Here is a tiny trained network, its code and every weight. The questions are about switching its units off for an input and a target symbol, where a switched-off unit gives its printed mean instead of its output.

import numpy as np


def w(rows, s, z=0):
    codes = np.array(rows[::2]) - 128.0
    scale = np.full(codes.shape[1], s)
    scale[-1] = z or s
    return codes * scale


def f(y):
    return np.maximum(y, 0)


def softmax(a):
    e = np.exp(a - a.max(-1, keepdims=True))
    return e / e.sum(-1, keepdims=True)


def log_softmax(a):
    a = a - a.max(-1, keepdims=True)
    return a - np.log(np.exp(a).sum(-1, keepdims=True))


def net(x, mask):
    ids = ['δεζμφψ'.index(c) for c in x.split()]
    T = len(ids)
    res = E[ids] + P[:T]
    u = 0
    for l in range(2):
        q, k, v = (res @ M[l].T for M in (Q, K, V))
        z = softmax(np.where(np.tri(T) > 0, q @ k.T / 3**0.5, -1e9)) @ v
        res = res + np.where(mask[u], z, O[l][:, -1]) @ O[l][:, :-1]
        u += 1
        y = f(res @ A[l][:, :-1].T + A[l][:, -1])
        res = res + np.where(mask[u : u + 8], y, B[l][:, -1]) @ B[l][:, :-1]
        u += 8
    return log_softmax(res[-1] @ U[:, :-1].T + U[:, -1])


Q, K, V, O, A, B = {}, {}, {}, {}, {}, {}
E = w([
[241,50,208],'δ',
[116,219,127],'ε',
[249,63,108],'ζ',
[87,243,246],'μ',
[238,78,65],'φ',
[151,103,136],'ψ',
],0.013)
P = w([
[139,36,101],'0',
[158,133,61],'1',
[186,57,141],'2',
[207,22,156],'3',
[184,36,180],'4',
[198,23,187],'5',
[126,118,186],'6',
[127,119,160],'7',
[152,89,179],'8',
[141,71,248],'9',
[119,87,253],'10',
[123,85,222],'11',
],0.0038)
Q[0] = w([
[64,69,132],'L0H1',
[15,99,91],'L0H1',
[230,254,115],'L0H1',
],0.0087)
K[0] = w([
[90,78,2],'L0H1',
[147,80,80],'L0H1',
[157,174,191],'L0H1',
],0.01)
V[0] = w([
[103,159,71],'L0H1',
[139,101,152],'L0H1',
[152,102,8],'L0H1',
],0.011)
O[0] = w([
[87,143,113,40],'L0H1',
[149,229,75,159],'L0H1',
[116,3,89,3],'L0H1',
],0.014,0.004)
A[0] = w([
[107,179,135,255],'L0N1',
[98,104,98,90],'L0N2',
[99,67,117,70],'L0N3',
[159,185,94,92],'L0N4',
[113,170,98,127],'L0N5',
[155,92,158,100],'L0N6',
[96,136,137,119],'L0N7',
[122,102,251,95],'L0N8',
],0.013,0.0033)
B[0] = w([
[90,150,157,254],'L0N1',
[161,2,22,144],'L0N2',
[48,60,114,166],'L0N3',
[215,24,81,238],'L0N4',
[139,78,97,177],'L0N5',
[180,85,103,180],'L0N6',
[189,193,96,142],'L0N7',
[142,83,141,206],'L0N8',
],0.0068,0.0088)
Q[1] = w([
[68,153,42],'L1H1',
[220,167,194],'L1H1',
[74,2,201],'L1H1',
],0.0071)
K[1] = w([
[190,2,26],'L1H1',
[146,81,187],'L1H1',
[30,145,53],'L1H1',
],0.0088)
V[1] = w([
[225,65,161],'L1H1',
[120,123,31],'L1H1',
[3,143,231],'L1H1',
],0.0064)
O[1] = w([
[164,8,247,254],'L1H1',
[94,254,119,68],'L1H1',
[113,140,12,53],'L1H1',
],0.0057,0.0074)
A[1] = w([
[211,140,132,143],'L1N1',
[236,116,144,103],'L1N2',
[139,115,162,221],'L1N3',
[74,207,52,25],'L1N4',
[49,193,107,243],'L1N5',
[2,143,162,146],'L1N6',
[171,208,192,253],'L1N7',
[92,175,199,253],'L1N8',
],0.0085,0.0034)
B[1] = w([
[53,212,108,211],'L1N1',
[78,132,172,255],'L1N2',
[66,153,81,189],'L1N3',
[42,124,129,129],'L1N4',
[2,114,80,130],'L1N5',
[169,95,40,131],'L1N6',
[173,127,45,200],'L1N7',
[183,49,68,159],'L1N8',
],0.0075,0.016)
U = w([
[147,159,252,71],'δ',
[115,110,74,231],'ε',
[157,94,151,2],'ζ',
[187,188,122,89],'μ',
[190,75,107,98],'φ',
[119,106,143,253],'ψ',
],0.015,0.0043)

Each question gives the input, a string of symbols that net reads in full, and the target symbol t.
The units are the heads (3 rows each of Q, K, V and O) and the neurons (one row each of A and B). Each row of codes is followed by its name. A weight is (code - 128) times the scale printed after its matrix; where a second scale follows, it is the last column's (O, A, B and U).
mask holds one flag per unit, layer by layer, with each layer's heads first. A switched-off unit (its flag False) gives its mean, the last column of its rows in O or B, instead of its output. The means were averaged over made-up inputs and are rounded, as every weight is.
A unit's drop is (log p(t) with every unit on - log p(t) with that unit switched off) / (log p(t) with every unit on - log p(t) with every unit switched off).
The circuit of an input: a set's keep is (log p(t) with only the set's units on - log p(t) with every unit switched off) / (log p(t) with every unit on - log p(t) with every unit switched off). Starting from the 12 units with the biggest drops (on a tie, the unit counted first), units are removed one at a time, each time the one whose removal leaves the highest keep (on an exact tie, the one counted first), for as long as the keep stays at least 0.8.
units of the circuit, in order: the units of the circuit, biggest drop first
unit that matters most: the unit with the biggest drop
top k neurons: the k neurons with the biggest drops, biggest first
top k neurons in layer l: the k neurons of layer l with the biggest drops, biggest first
drop of u: that unit's drop, to one decimal
input ψ φ ψ ψ ζ φ, target ψ: top 2 neurons -> L1N7; L1N8
input ε φ φ ε ε φ φ μ, target ε: unit that matters most -> L1H1
input ε ψ ζ, target ε: top 3 neurons in layer 0 -> L0N4; L0N6; L0N8
input φ ε ε ε ε ε, target ε: top 3 neurons -> L0N4; L1N5; L0N6
input ε ε φ ε ε, target ε: units of the circuit, in order -> L0H1; L1H1; L0N4
input φ μ φ ψ φ φ φ μ ζ φ φ ζ, target μ: units of the circuit, in order -> L0H1; L1H1
input δ φ φ φ ζ ε φ μ φ ζ μ ε, target μ: top 2 neurons -> L1N7; L0N3
input ψ φ ψ δ δ, target δ: top 2 neurons in layer 1 -> L1N2; L1N8
input φ φ ε, target φ: top 3 neurons -> L1N8; L0N4; L1N1
input δ ε φ δ ζ φ μ ε μ δ φ, target δ: top 2 neurons -> L1N2; L0N8
input δ δ φ ε, target δ: drop of L1H1 -> 1.2
input δ φ φ, target δ: drop of L1H1 -> 0.6
input δ δ μ φ ε μ ε μ ζ ζ μ, target μ: drop of L0H1 -> 0.4
input φ φ φ φ ψ ζ φ δ, target δ: unit that matters most -> L1H1
